[[111 120 139 109 145]
 [150 151 109 150 118]
 [121 128 114 113 138]] → 139

[105 126 100 133  99 144 102] → 99

[128 103 121 149] → 103

[127 129 103 122 116] → 103

[114 126 141 124 101 102] → 124

[136 121 117 107 109 134 136] → 109

[107 154 148 131] → 154

[[127 138 126 132 133 135 105]
 [144 150 150 152 113 119 150]
 [156 111 157 123 123 124 148]] → 133

[[139 118 134 142 109]
 [110 112 143  99 155]
 [106 148 118 132 146]] → 134
---
array([133, 124, 121, 145, 101])
133, 101
array([114, 128,  99, 124, 103, 146])
114, 146
array([145, 122, 102, 148, 140])
145, 140
array([158, 110, 124, 118, 111])
158, 111
array([141, 137, 137, 119, 118, 122, 106])
141, 106
array([106, 149, 144, 100, 108, 152, 124])
106, 124
---
[[136 105 114 126 130]
 [122 133 119 128 126]] >> 122

[[131 126 126 129 113 150 120]
 [134 138 126 136 134 116 135]
 [137 135 117 119 127 117 123]] >> 134

[[116 120  98 126 131]
 [111 131 112 111 141]] >> 111

[[128 130 111 123 118 117]
 [126 126 152 132 147 144]] >> 126

[[128 131 122 113 126 142]
 [147 125 103 116 108 147]] >> 147

[[121 130 135 123 121 119 123]
 [119 121 150 150 121 128 149]] >> 119

[[135 136 140 131 114 125 104]
 [121 119 107 135 119 127 128]] >> 121

[[129 122 125 123]
 [134 128 128 135]
 [130 126 143 151]] >> 134

[[126 130 120 130  98 151 121]
 [148 136 157 114 141 156 110]
 [154 127 112 134 141 113 144]] >> 148
---
[133 100 155 126] ==> 155, 133

[136 152 122 113] ==> 152, 136

[140 102 142 153 103] ==> 153, 142

[105 146 131 129 121 152 112] ==> 152, 146

[127 155 128 135] ==> 155, 135

[[129 103 130 116]
 [121 147 130 134]
 [132 101 104 116]] ==> 147, 134

[123 106 100 129 154 104 122] ==> 154, 129
---
[[113, 134, 121, 116, 113, 119], [124, 138, 125, 139, 146, 156]] | 138
[[123, 122, 134, 122, 141, 126, 129], [135, 126, 112, 116, 102, 120, 121]] | 126
[[125, 104, 132, 117], [125, 134, 107, 127]] | 134
[[130, 127, 124, 130, 126], [107, 109, 114, 132, 142]] | 109
[[144, 135, 110, 129], [104, 139, 134, 131]] | 139
[[102, 148, 121, 142], [122, 139, 122, 131]] | 139
[[126, 122, 115, 116, 113, 137], [126, 142, 103, 137, 126, 119]] | 142
---
array([120, 123, 113, 100]) result: 120, 100

array([[128, 118, 109, 157,  99],
       [131, 138, 115, 145, 105]]) result: 128, 105

array([149, 124, 122, 109, 124, 122, 131]) result: 149, 131

array([[115, 104, 118, 115, 154],
       [139, 151, 140, 138, 101]]) result: 115, 101

array([[124, 143, 108, 108, 139, 109],
       [112, 148,  99, 100, 147, 100],
       [136, 130, 122, 121, 125, 122]]) result: 124, 122

array([100, 129, 152, 105, 145, 118]) result: 100, 118

array([[115, 115, 140, 123],
       [133, 137,  98, 129]]) result: 115, 129

array([132, 141, 150, 128, 143]) result: 132, 143

array([[130, 137, 138, 133],
       [134, 153, 116, 136],
       [134, 153, 125, 132]]) result: 130, 132

array([143, 107, 106, 136]) result: 143, 136
---
Input:
[[122, 140, 123, 128, 128, 123],
 [149, 111, 125, 158, 128, 134],
 [120, 134, 131, 110, 128, 123]]
Output: 123

Input:
[[119, 121, 118, 120, 120, 133],
 [127, 136, 118, 133, 121, 113],
 [144, 114, 114, 122, 149, 116]]
Output: 116

Input:
[[154, 119, 140, 119, 134],
 [143, 149, 111, 117, 133],
 [146, 104, 113, 109, 106]]
Output: 106

Input:
[[120, 128, 127, 144, 136, 137, 140],
 [107, 116, 107, 109, 129, 119, 126],
 [152, 144, 138, 142, 141, 130, 120]]
Output: 120

Input:
[[144, 134, 148, 112, 134, 147],
 [145, 135, 144, 111, 141, 149],
 [141, 133, 154, 116, 122, 141]]
Output: 141

Input:
[[126, 119, 107, 141],
 [151, 150, 154, 130],
 [140, 143, 127, 124]]
Output: 124

Input:
[[124, 145, 127, 144, 130, 120, 141],
 [137, 132, 129, 116, 151, 140, 117],
 [119, 120, 123, 127, 123, 123, 127]]
Output: 127

Input:
[[124, 132, 149, 145, 117, 136],
 [133, 98, 152, 115, 127, 113],
 [140, 108, 155, 113, 121, 121]]
Output: 121
---
[122 115  99 100]: 115

[[110 104 136  99 135]
 [115 141 131 108 151]]: 131

[150 131 132 119 152 121 155]: 152

[115 149 145 103 114 125]: 103

[114 141 115 103]: 141

[115 110 156 130 128  98 110]: 128

[[136 119 123 125 134]
 [129 106 117 126 118]
 [123 121 122 129 138]]: 122

[117 102 103 110 107 145 143]: 107

[[ 99 142 107 146 118]
 [130 119 136 111 131]]: 136

[[131 155 156 146]
 [117 149 141 148]]: 149
---
[[114 135 114 125]
 [129 130 105 130]] gives 105

[[108 134 143 125 130 118]
 [114 133 145 122 131 116]
 [120 138 150 128 139 113]] gives 131

[[149 123 125 127 129 122 128]
 [128 126 113 146 129 141 137]] gives 141

[[149 114 124 114]
 [123 131 127 136]] gives 127

[[134 136 150 122 121 139]
 [135 132 145 123 128 140]
 [136 130 144 125 128 139]] gives 128

[[136 124 129 158 113]
 [130 115 119 117 129]
 [104 126 110 132 157]] gives 117
---
107	107	121	145
136	146	144	102
157	113	134	116
result: 107, 116

133	126	143	133	120	144	113
123	127	119	118	127	120	154
result: 133, 154

155	128	155	146	137	120	120
112	127	120	148	107	119	115
146	98	104	148	134	111	131
result: 155, 131

108	110	152	129	123	148 result: 108, 148

119	108	108	128	122	140	105
111	113	109	129	131	142	106
119	120	121	123	126	133	116
result: 119, 116

131	133	130	105	124	108 result: 131, 108

146	115	157	102 result: 146, 102

128	134	126	124
111	126	113	127
115	133	129	150
result: 128, 150

123	156	139	136	131	120 result: 123, 120
---
[136 103 125 135 116 122] yields 122
[126 126 140 142  99 101] yields 101
[144 122 120 121 103] yields 103
[125 112 122 156 129 114 102] yields 102
[100 110 124 133 106] yields 106
[114 107 154 149 132] yields 132
---
[131 132 134  99] value 134, 132
[127 118 155 103 128 117 103] value 155, 128
[115 131 141 100 145] value 145, 141
[151 121 129 120 139] value 151, 139
[142 118 156 122 111] value 156, 142
[103 141 157 137] value 157, 141
[107 141 101 114] value 141, 114
[124 126 132 142 103] value 142, 132
---
[[112 122 131 128 140 124 108]
 [118 113 127 127 132 105 122]
 [154 155 150 115 113 118 120]] -> 122

[[114 100 119 110]
 [130 121 127 101]
 [101 116 140 125]] -> 100

[[134 120 130 120 132 116]
 [148 126 136 145 100 147]
 [126 117 142 134 143 115]] -> 120

[[105 145 129 133 142 119]
 [114 143 127 132 143 120]
 [101 145 126 133 141 124]] -> 145

[[156 133 126 138 132 157 138]
 [138 132 126 134 132 131 136]
 [132 132 120 114 132 131 105]] -> 133

[[125 144 111 103 128 129 136]
 [130  99 138 110 148 141 134]
 [123 100 139 125 144 137 127]] -> 144
---
[153 138 109 108 139 149 124] 153, 124

[104 139 157 128] 104, 128

[116 139 122 151 118] 116, 118

[153 117 155 158 133] 153, 133

[138 115 137 151] 138, 151

[[102 147 125 110 132]
 [113  99 106 134 112]] 102, 112

[[147 144 120 141]
 [124 126 151 113]
 [123 114 141 112]] 147, 112

[104 120 137 117 156] 104, 156

[125 119 127 104 138 110 153] 125, 153
---
[117 145 148 151] value 117, 151

[109 119 118 150 114 120] value 109, 120

[[138 146 114 140 140]
 [149 142 103 144 148]
 [128 144 110 128 141]] value 138, 141

[115 116 105 135 143 130] value 115, 130

[121 157 113 149 138] value 121, 138

[142 148 151 158 112 128] value 142, 128

[128 127 127  99 100] value 128, 100

[158 138 105 100 122 147] value 158, 147

[[128 149 136 104 131 113]
 [134 101 122 156 127 130]
 [126 109 120 141 119 145]] value 128, 145
---
[119 104 135 108 120 144] --> 119, 144

[118 150  99 104 137 102] --> 118, 102

[[123 155 152 128 156 132]
 [151 127 121 149 150 107]] --> 123, 107

[149 126 122 109 137 115] --> 149, 115

[[118 140 107 153 114]
 [120 145 147 113 136]] --> 118, 136

[[131 131 142 123 145]
 [132 125 144 127 150]] --> 131, 150

[147 149 119 129 152 111 111] --> 147, 111

[134 120 100 146] --> 134, 146

[[131 105 128 124]
 [143 122 122 108]
 [131 110 124 132]] --> 131, 132

[[131 102 150 113]
 [125 117 134 129]
 [121 132 114 145]] --> 131, 145
---
129,116,148,103,138 -> 129

119,126,151,137,124,152,131
142,148,111,102,153,113,106
106,117,155,120,112,154,148
-> 153

105,133,117,120,98 -> 117

116,128,115,128,105
153,123,119,106,115
148,101,108,157,107
-> 148

131,142,140,148,150 -> 142

155,116,111,134,128,127
105,117,130,119,129,139
-> 134

142,136,104,105,129,108
111,127,145,136,125,131
137,120,115,130,132,146
-> 142
---
Q: array([121, 122, 123, 124, 151])
A: 121
Q: array([116, 133, 102, 157])
A: 116
Q: array([147, 150, 121, 128, 112])
A: 147
Q: array([131, 140, 156, 124, 126, 127])
A: 131
Q: array([103, 132, 144, 142, 148])
A: 103
Q: array([145, 129, 105, 155, 118, 123, 132])
A: 145
---
[113 158 102 141 134] -> 102, 158

[113 155 158 124 141 122 141] -> 124, 158

[117 129 112 155 133 128 143] -> 155, 155

[113 110 141 104 129] -> 141, 141

[147 128 137 135  99] -> 137, 147

[[122 103  99 117 143]
 [122 114 133 139 136]
 [128 129 148 139 128]] -> 133, 148
